Below are the code and all the weights of a small trained network. Each question names an input and a target symbol and asks about switching units off, where a switched-off unit gives its printed mean instead of its output.

import numpy as np


def w(rows, s, z=0):
    codes = np.array(rows[::2]) - 128.0
    scale = np.full(codes.shape[1], s)
    scale[-1] = z or s
    return codes * scale


def norm(h):
    return h / np.sqrt((h * h).mean(-1, keepdims=True) + 1e-5)


def f(y):
    return np.maximum(y, 0)


def softmax(a):
    e = np.exp(a - a.max(-1, keepdims=True))
    return e / e.sum(-1, keepdims=True)


def log_softmax(a):
    a = a - a.max(-1, keepdims=True)
    return a - np.log(np.exp(a).sum(-1, keepdims=True))


def net(x, mask):
    ids = ['ΔΘΛΦΨΩβζημπσ'.index(c) for c in x.split()]
    T = len(ids)
    res = E[ids] + P[:T]
    r = norm(res)
    for j in range(3):
        rows = slice(4 * j, 4 * j + 4)
        q, k, v = (r @ M[0][rows].T for M in (Q, K, V))
        z = softmax(np.where(np.tri(T) > 0, q @ k.T / 4**0.5, -1e9)) @ v
        o = O[0][rows]
        res = res + np.where(mask[j], z, o[:, -1]) @ o[:, :-1]
    y = f(norm(res) @ A[0][:, :-1].T + A[0][:, -1])
    res = res + np.where(mask[3:27], y, B[0][:, -1]) @ B[0][:, :-1]
    return log_softmax(norm(res)[-1] @ U[:, :-1].T + U[:, -1])


Q, K, V, O, A, B = {}, {}, {}, {}, {}, {}
E = w([
[113,110,63,123],'Δ',
[139,105,93,138],'Θ',
[157,138,164,165],'Λ',
[127,128,128,126],'Φ',
[121,157,141,122],'Ψ',
[129,129,120,168],'Ω',
[175,128,86,149],'β',
[209,11,167,25],'ζ',
[134,144,98,92],'η',
[92,148,8,146],'μ',
[157,115,123,143],'π',
[161,163,152,119],'σ',
],0.013)
P = w([
[67,57,178,113],'0',
[213,241,23,132],'1',
[210,230,13,139],'2',
[221,234,34,143],'3',
[219,254,31,137],'4',
[229,237,34,145],'5',
[224,232,17,151],'6',
[238,222,37,159],'7',
[255,239,38,145],'8',
],0.0047)
Q[0] = w([
[69,171,131,65],'h1',
[208,226,30,85],'h1',
[164,213,77,165],'h1',
[86,181,176,108],'h1',
[224,124,181,166],'h2',
[150,106,156,147],'h2',
[81,129,92,93],'h2',
[69,76,145,70],'h2',
[179,129,134,184],'h3',
[130,165,110,139],'h3',
[252,194,110,77],'h3',
[115,120,124,106],'h3',
],0.012)
K[0] = w([
[189,177,35,165],'h1',
[150,56,209,20],'h1',
[97,2,131,110],'h1',
[104,165,133,194],'h1',
[196,42,124,51],'h2',
[170,129,191,35],'h2',
[75,172,118,136],'h2',
[123,158,58,196],'h2',
[154,82,200,57],'h3',
[107,47,119,116],'h3',
[142,2,194,103],'h3',
[65,152,82,151],'h3',
],0.0087)
V[0] = w([
[38,155,113,196],'h1',
[184,172,134,227],'h1',
[131,158,195,128],'h1',
[85,60,198,206],'h1',
[143,159,99,156],'h2',
[104,184,125,143],'h2',
[26,201,112,154],'h2',
[135,171,176,102],'h2',
[184,75,90,116],'h3',
[141,161,174,7],'h3',
[113,46,157,178],'h3',
[140,140,207,107],'h3',
],0.012)
O[0] = w([
[56,11,204,115,1],'h1',
[1,129,72,217,30],'h1',
[38,171,118,92,125],'h1',
[118,67,76,83,197],'h1',
[120,124,162,172,140],'h2',
[128,100,178,128,90],'h2',
[132,82,235,145,4],'h2',
[108,126,90,93,122],'h2',
[176,123,80,123,212],'h3',
[171,218,107,86,167],'h3',
[127,66,82,141,213],'h3',
[77,120,81,102,161],'h3',
],0.0093,0.0057)
A[0] = w([
[87,164,111,135,148],'n1',
[157,189,124,162,170],'n2',
[152,112,142,79,91],'n3',
[121,93,207,134,173],'n4',
[157,64,176,183,191],'n5',
[186,142,160,107,196],'n6',
[112,195,203,106,63],'n7',
[156,113,72,93,172],'n8',
[182,125,70,172,165],'n9',
[125,106,117,163,145],'n10',
[46,158,129,180,190],'n11',
[96,74,233,166,171],'n12',
[78,93,195,180,138],'n13',
[161,212,123,57,149],'n14',
[114,131,12,77,112],'n15',
[157,207,110,143,204],'n16',
[75,82,109,146,128],'n17',
[100,239,102,114,144],'n18',
[170,139,168,111,250],'n19',
[90,136,126,80,220],'n20',
[130,99,78,111,197],'n21',
[116,186,103,101,71],'n22',
[117,135,139,63,203],'n23',
[148,137,153,154,161],'n24',
],0.011,0.0022)
B[0] = w([
[46,134,125,63,156],'n1',
[119,145,117,140,198],'n2',
[127,27,195,144,149],'n3',
[83,214,164,180,147],'n4',
[95,141,132,152,175],'n5',
[76,57,162,99,188],'n6',
[179,93,128,118,142],'n7',
[100,151,121,85,219],'n8',
[114,138,139,123,228],'n9',
[139,139,99,105,149],'n10',
[120,31,127,35,148],'n11',
[123,254,125,220,149],'n12',
[114,188,154,230,139],'n13',
[99,192,110,166,245],'n14',
[124,175,191,115,255],'n15',
[153,160,113,169,229],'n16',
[138,114,199,108,152],'n17',
[139,139,101,180,226],'n18',
[28,112,166,118,178],'n19',
[113,116,227,169,162],'n20',
[157,172,134,93,191],'n21',
[119,130,152,168,186],'n22',
[84,142,160,187,162],'n23',
[80,100,85,138,146],'n24',
],0.0071,0.0086)
U = w([
[200,84,206,166,142],'Δ',
[217,27,85,119,115],'Θ',
[2,106,52,82,124],'Λ',
[150,87,138,9,121],'Φ',
[61,161,214,78,151],'Ψ',
[64,68,100,195,252],'Ω',
[157,95,35,250,73],'β',
[162,154,82,102,87],'ζ',
[219,198,208,103,78],'η',
[116,175,177,233,159],'μ',
[136,97,5,85,79],'π',
[35,245,87,125,117],'σ',
],0.0093,0.0034)

Each question gives the input, a string of symbols that net reads in full, and the target symbol t.
The units are the heads (4 rows each of Q, K, V and O) and the neurons (one row each of A and B). Each row of codes is followed by its name. A weight is (code - 128) times the scale printed after its matrix; where a second scale follows, it is the last column's (O, A, B and U).
mask holds one flag per unit, heads first, then neurons. A switched-off unit (its flag False) gives its mean, the last column of its rows in O or B, instead of its output. The means were averaged over made-up inputs and are rounded, as every weight is.
A unit's drop is (log p(t) with every unit on - log p(t) with that unit switched off) / (log p(t) with every unit on - log p(t) with every unit switched off).
The circuit of an input: a set's keep is (log p(t) with only the set's units on - log p(t) with every unit switched off) / (log p(t) with every unit on - log p(t) with every unit switched off). Starting from the 12 units with the biggest drops (on a tie, the unit counted first), units are removed one at a time, each time the one whose removal leaves the highest keep (on an exact tie, the one counted first), for as long as the keep stays at least 0.8.
units of the circuit, in order: the units of the circuit, biggest drop first
heads that matter: for each layer, one digit per head in row order, 1 if its drop is at least 0.15 and else 0, layers parted by /
drop when u is switched off: that unit's drop, to one decimal
input Φ π β μ Θ Δ η Φ, target Φ: heads that matter	100
input Θ β π Θ η Φ Φ Λ π, target Θ: units of the circuit, in order	(h1 h3)
input Θ Θ η, target Θ: units of the circuit, in order	(h3 h1)
input Ψ η π Θ β Φ, target Ψ: units of the circuit, in order	(h1 h2)
input η η σ Λ μ Θ, target η: units of the circuit, in order	(h1)
input β σ Λ β η σ, target β: heads that matter	101
input Ψ Θ μ Δ μ Ω Θ, target Ψ: heads that matter	101
input Λ π Θ μ β, target Λ: heads that matter	100
input π σ η, target π: heads that matter	101
input Φ Δ Ω, target Φ: heads that matter	100
input Θ Ψ σ σ Θ β, target Θ: heads that matter	101
input Θ σ Φ Δ η β μ, target Θ: heads that matter	111
input π Φ σ, target π: heads that matter	101
input η σ Ω σ σ, target η: heads that matter	100
input Ω Ψ σ σ Ω π Ω Λ, target Ω: units of the circuit, in order	(h1)
input Ψ η Φ μ Ψ, target Ψ: heads that matter	110
input Ω Ψ σ, target Ω: units of the circuit, in order	(h1 h3)
input η Φ Ψ, target η: drop when h2 is switched off	0.1
input Φ η Λ η π η, target Φ: drop when h1 is switched off	1.0
input Δ σ β, target Δ: drop when h2 is switched off	0.2
input β β Θ, target β: units of the circuit, in order	(h3)
